Here is a tiny trained network, its code and every weight. The questions are about switching its units off for an input and a target symbol, where a switched-off unit gives its printed mean instead of its output.

import numpy as np


def w(rows, s, z=0):
    codes = np.array(rows[::2]) - 128.0
    scale = np.full(codes.shape[1], s)
    scale[-1] = z or s
    return codes * scale


def f(y):
    return np.maximum(y, 0)


def softmax(a):
    e = np.exp(a - a.max(-1, keepdims=True))
    return e / e.sum(-1, keepdims=True)


def log_softmax(a):
    a = a - a.max(-1, keepdims=True)
    return a - np.log(np.exp(a).sum(-1, keepdims=True))


def net(x, mask):
    ids = ['ΓΘΞΦΩβεημπσ'.index(c) for c in x.split()]
    T = len(ids)
    res = E[ids] + P[:T]
    r = res
    for j in range(2):
        rows = slice(2 * j, 2 * j + 2)
        q, k, v = (r @ M[0][rows].T for M in (Q, K, V))
        z = softmax(np.where(np.tri(T) > 0, q @ k.T / 2**0.5, -1e9)) @ v
        o = O[0][rows]
        res = res + np.where(mask[j], z, o[:, -1]) @ o[:, :-1]
    y = f(res @ A[0][:, :-1].T + A[0][:, -1])
    res = res + np.where(mask[2:26], y, B[0][:, -1]) @ B[0][:, :-1]
    return log_softmax(res[-1] @ U[:, :-1].T + U[:, -1])


Q, K, V, O, A, B = {}, {}, {}, {}, {}, {}
E = w([
[129,191,106],'Γ',
[68,174,132],'Θ',
[190,133,161],'Ξ',
[253,162,161],'Φ',
[161,137,135],'Ω',
[153,109,135],'β',
[174,114,131],'ε',
[35,149,63],'η',
[122,127,143],'μ',
[153,27,228],'π',
[164,108,136],'σ',
],0.014)
P = w([
[103,254,13],'0',
[66,89,228],'1',
[187,136,59],'2',
[76,73,195],'3',
[185,140,37],'4',
[87,70,180],'5',
[195,176,85],'6',
[86,73,180],'7',
[195,153,24],'8',
[91,84,180],'9',
[183,169,18],'10',
[95,96,182],'11',
],0.009)
Q[0] = w([
[102,39,236],'h0',
[181,192,128],'h0',
[122,179,137],'h1',
[6,147,145],'h1',
],0.013)
K[0] = w([
[147,2,193],'h0',
[196,237,67],'h0',
[164,104,128],'h1',
[81,64,105],'h1',
],0.0088)
V[0] = w([
[39,78,98],'h0',
[2,145,149],'h0',
[64,149,190],'h1',
[156,168,129],'h1',
],0.01)
O[0] = w([
[94,190,255,122],'h0',
[154,248,135,251],'h0',
[208,101,69,214],'h1',
[176,7,162,182],'h1',
],0.0077,0.0017)
A[0] = w([
[123,108,80,40],'n0',
[99,125,95,109],'n1',
[172,149,149,121],'n2',
[7,130,93,146],'n3',
[78,99,227,89],'n4',
[96,137,146,8],'n5',
[131,171,76,100],'n6',
[56,130,145,70],'n7',
[53,140,117,172],'n8',
[167,99,159,149],'n9',
[181,131,43,74],'n10',
[203,183,141,98],'n11',
[195,38,104,25],'n12',
[133,90,162,126],'n13',
[85,162,93,163],'n14',
[38,104,56,131],'n15',
[111,180,68,102],'n16',
[157,194,51,174],'n17',
[141,125,27,85],'n18',
[47,123,134,46],'n19',
[55,134,120,30],'n20',
[50,121,123,2],'n21',
[74,152,98,58],'n22',
[85,159,64,79],'n23',
],0.013,0.007)
B[0] = w([
[105,26,203,136],'n0',
[87,237,189,141],'n1',
[129,159,38,162],'n2',
[150,252,200,192],'n3',
[102,91,208,207],'n4',
[231,15,7,128],'n5',
[210,92,70,180],'n6',
[237,238,37,145],'n7',
[77,148,180,193],'n8',
[154,116,40,206],'n9',
[69,201,233,179],'n10',
[104,84,70,185],'n11',
[56,185,108,201],'n12',
[147,98,35,184],'n13',
[160,173,200,206],'n14',
[69,144,125,170],'n15',
[131,51,58,195],'n16',
[79,64,74,254],'n17',
[137,47,209,178],'n18',
[254,91,6,138],'n19',
[95,228,42,135],'n20',
[178,129,13,130],'n21',
[180,45,48,149],'n22',
[177,30,94,170],'n23',
],0.0076,0.0072)
U = w([
[252,104,143,95],'Γ',
[103,49,205,66],'Θ',
[227,122,38,120],'Ξ',
[142,117,130,79],'Φ',
[115,197,157,190],'Ω',
[117,137,98,90],'β',
[164,214,45,2],'ε',
[183,108,154,92],'η',
[133,111,113,161],'μ',
[117,125,165,130],'π',
[125,112,139,95],'σ',
],0.011,0.0075)

Each question gives the input, a string of symbols that net reads in full, and the target symbol t.
The units are the heads (2 rows each of Q, K, V and O) and the neurons (one row each of A and B). Each row of codes is followed by its name. A weight is (code - 128) times the scale printed after its matrix; where a second scale follows, it is the last column's (O, A, B and U).
mask holds one flag per unit, heads first, then neurons. A switched-off unit (its flag False) gives its mean, the last column of its rows in O or B, instead of its output. The means were averaged over made-up inputs and are rounded, as every weight is.
A unit's drop is (log p(t) with every unit on - log p(t) with that unit switched off) / (log p(t) with every unit on - log p(t) with every unit switched off).
The circuit of an input: a set's keep is (log p(t) with only the set's units on - log p(t) with every unit switched off) / (log p(t) with every unit on - log p(t) with every unit switched off). Starting from the 12 units with the biggest drops (on a tie, the unit counted first), units are removed one at a time, each time the one whose removal leaves the highest keep (on an exact tie, the one counted first), for as long as the keep stays at least 0.8.
units of the circuit, in order: the units of the circuit, biggest drop first
unit that matters most: the unit with the biggest drop
k most important neurons: the k neurons with the biggest drops, biggest first
which heads matter: for each layer, one digit per head in row order, 1 if its drop is at least 0.15 and else 0, layers parted by /
drop when u is switched off: that unit's drop, to one decimal
input Φ β Ξ, target Θ: 2 most important neurons	[n18; n0]
input Φ Θ Θ Θ η, target Θ: most important neuron	[n18]
input Θ Θ π, target Ξ: units of the circuit, in order	[n9; n13; h1]
input Φ Θ Ξ π Θ Ξ Θ, target Θ: units of the circuit, in order	[h0; n18; n0; n10]
input Φ Φ μ, target Θ: units of the circuit, in order	[h0; n18; n0]
input Θ Θ Ξ β Θ ε π, target Ξ: which heads matter	00
input β π Ξ Φ, target Ξ: units of the circuit, in order	[n9; h0]
input Φ Φ μ Θ Θ Θ Φ Γ Θ β Θ η, target ε: units of the circuit, in order	[n7; n19; n3]
input Φ Θ Θ Φ Φ Γ π π Φ, target Θ: units of the circuit, in order	[h0; n18; n10]
input Φ Φ π π Θ Ξ π Θ μ, target Θ: units of the circuit, in order	[h0; n18; n10]
input Θ Θ Φ σ Φ Θ Θ Θ Ξ Θ Θ, target Ξ: 4 most important neurons	[n6; n16; n23; n4]
input Φ Θ Θ σ Θ Θ ε π σ, target Θ: 3 most important neurons	[n18; n0; n10]
input Θ π Ξ Θ Θ Φ, target Ξ: which heads matter	00
input μ Θ μ Θ, target Ω: which heads matter	00
input σ Θ ε η, target ε: unit that matters most	n7
input Φ Φ π μ Γ, target Θ: drop when n11 is switched off	0.0
input Φ Ω π Θ Φ, target Θ: drop when n19 is switched off	0.0
input Θ π Θ π μ Θ, target Ω: drop when n3 is switched off	0.2
input Φ π μ Θ Θ Ξ μ Θ Ω β Θ, target Θ: drop when h0 is switched off	0.6
